Below are the code and all the weights of a small trained network. Each question names an input and a class and asks about switching units off, where a switched-off unit gives its printed mean instead of its output.

import numpy as np


def w(rows, s, z=0):
    codes = np.array(rows[::2]) - 128.0
    scale = np.full(codes.shape[1], s)
    scale[-1] = z or s
    return codes * scale


def norm(h):
    return h / np.sqrt((h * h).mean(-1, keepdims=True) + 1e-5)


def f(y):
    return np.maximum(y, 0)


def log_softmax(a):
    a = a - a.max(-1, keepdims=True)
    return a - np.log(np.exp(a).sum(-1, keepdims=True))


def net(x, mask):
    res = np.array(x, float).reshape(1, 5) / 4 @ E
    u = 0
    for l in range(2):
        y = f(norm(res) @ A[l][:, :-1].T + A[l][:, -1])
        res = res + np.where(mask[u : u + 10], y, B[l][:, -1]) @ B[l][:, :-1]
        u += 10
    return log_softmax(norm(res)[-1] @ U[:, :-1].T + U[:, -1])


A, B = {}, {}
E = w([
[71,109,89,149,80,153,89,252],'x0',
[104,218,183,234,83,121,185,93],'x1',
[77,193,70,59,41,168,138,150],'x2',
[186,216,39,153,173,196,40,131],'x3',
[253,1,129,194,82,167,189,114],'x4',
],0.006)
A[0] = w([
[192,100,140,134,254,100,97,99,212],'0.n0',
[180,138,58,91,109,133,123,97,34],'0.n1',
[126,131,118,115,57,136,155,146,196],'0.n2',
[97,62,159,74,195,91,81,151,9],'0.n3',
[117,140,180,178,143,99,141,101,46],'0.n4',
[70,181,146,30,98,188,125,165,207],'0.n5',
[94,106,60,121,110,154,109,203,92],'0.n6',
[148,198,83,153,128,169,148,144,255],'0.n7',
[104,170,130,100,97,116,121,87,61],'0.n8',
[126,61,166,85,119,108,191,160,44],'0.n9',
],0.0084,0.0012)
B[0] = w([
[110,133,37,130,144,93,132,254,253],'0.n0',
[156,188,224,195,204,137,124,114,176],'0.n1',
[165,102,73,157,162,37,145,159,185],'0.n2',
[185,111,89,178,227,106,87,152,211],'0.n3',
[138,164,214,33,134,208,123,71,194],'0.n4',
[129,72,55,167,109,86,216,54,241],'0.n5',
[225,175,188,135,183,179,184,226,216],'0.n6',
[229,40,219,143,124,60,84,74,213],'0.n7',
[119,84,39,14,76,183,148,94,173],'0.n8',
[73,146,144,213,167,72,51,97,210],'0.n9',
],0.0074,0.0057)
A[1] = w([
[127,122,112,105,188,109,148,17,143],'1.n0',
[90,111,248,144,142,95,124,141,16],'1.n1',
[110,170,199,73,115,172,158,130,73],'1.n2',
[140,203,147,171,119,129,77,115,150],'1.n3',
[54,161,157,70,49,146,217,142,45],'1.n4',
[109,197,171,165,127,131,95,145,47],'1.n5',
[95,100,155,137,199,121,110,141,142],'1.n6',
[170,138,101,228,66,174,192,80,251],'1.n7',
[50,156,118,111,77,118,199,190,194],'1.n8',
[226,118,175,226,116,254,37,119,177],'1.n9',
],0.0094,0.0016)
B[1] = w([
[84,117,247,169,40,173,148,208,207],'1.n0',
[2,179,10,22,48,136,187,67,185],'1.n1',
[203,151,156,92,150,172,111,159,149],'1.n2',
[22,17,61,142,167,108,183,108,168],'1.n3',
[205,69,122,150,203,143,109,135,168],'1.n4',
[114,100,134,132,42,74,213,77,152],'1.n5',
[198,177,34,189,15,171,88,86,198],'1.n6',
[95,148,49,90,186,104,33,171,223],'1.n7',
[207,156,169,220,185,149,6,105,166],'1.n8',
[176,72,5,176,196,65,82,219,254],'1.n9',
],0.0066,0.0081)
U = w([
[43,141,164,69,57,89,178,96,62],'0',
[193,196,254,6,167,220,141,146,5],'1',
[227,89,46,146,221,81,66,234,234],'2',
],0.007,0.0019)

Each question gives the input, the list of numbers given to net, and the class t.
The units are the neurons (one row each of A and B). Each row of codes is followed by its name. A weight is (code - 128) times the scale printed after its matrix; where a second scale follows, it is the last column's (A, B and U).
mask holds one flag per neuron, layer by layer. A switched-off neuron (its flag False) gives its mean, the last column of its row in B, instead of its output. The means were averaged over made-up inputs and are rounded, as every weight is.
A unit's drop is (log p(t) with every unit on - log p(t) with that unit switched off) / (log p(t) with every unit on - log p(t) with every unit switched off).
The circuit of an input: a set's keep is (log p(t) with only the set's units on - log p(t) with every unit switched off) / (log p(t) with every unit on - log p(t) with every unit switched off). Starting from the 12 units with the biggest drops (on a tie, the unit counted first), units are removed one at a time, each time the one whose removal leaves the highest keep (on an exact tie, the one counted first), for as long as the keep stays at least 0.8.
units of the circuit, in order: the units of the circuit, biggest drop first
most important unit: the unit with the biggest drop
top k neurons: the k neurons with the biggest drops, biggest first
top k neurons in layer l: the k neurons of layer l with the biggest drops, biggest first
drop of u: that unit's drop, to one decimal
input [2,1,-2,-1,-2], class 0: units of the circuit, in order	0.n0; 1.n1; 0.n4
input [-8,-3,8,0,-6], class 0: top neuron	0.n5
input [0,-2,-1,-6,-6], class 0: top 2 neurons	1.n9; 0.n0
input [3,5,1,-7,5], class 0: units of the circuit, in order	1.n1; 1.n9
input [-3,2,1,-6,8], class 0: top 2 neurons in layer 0	0.n6; 0.n3
input [-2,3,2,-4,-7], class 1: top 2 neurons in layer 1	1.n9; 1.n4
input [-4,-3,-2,-8,7], class 0: top 3 neurons	1.n9; 1.n1; 0.n6
input [-1,1,1,-5,5], class 0: top 2 neurons in layer 1	1.n1; 1.n9
input [-4,1,-2,0,-3], class 1: top 3 neurons	0.n4; 1.n9; 1.n7
input [-6,-4,5,6,-7], class 1: top 2 neurons	1.n9; 0.n9
input [-3,-4,3,-6,-8], class 0: top 2 neurons in layer 1	1.n9; 1.n0
input [2,6,4,7,-7], class 0: top 3 neurons	0.n7; 1.n9; 0.n0
input [-7,7,-3,-3,-3], class 1: top 2 neurons	0.n4; 1.n2
input [-2,7,-4,-1,-8], class 1: most important unit	0.n4
input [-2,7,5,-6,-6], class 1: top 2 neurons in layer 0	0.n0; 0.n4
input [-5,2,0,-5,-4], class 1: drop of 1.n2	0.1
input [-4,0,6,5,-6], class 0: drop of 1.n0	0.1
input [-7,0,4,-8,1], class 0: drop of 0.n9	0.6
input [2,5,-3,-3,-8], class 1: drop of 1.n9	0.2
input [-5,4,-1,2,-2], class 1: top neuron	0.n4
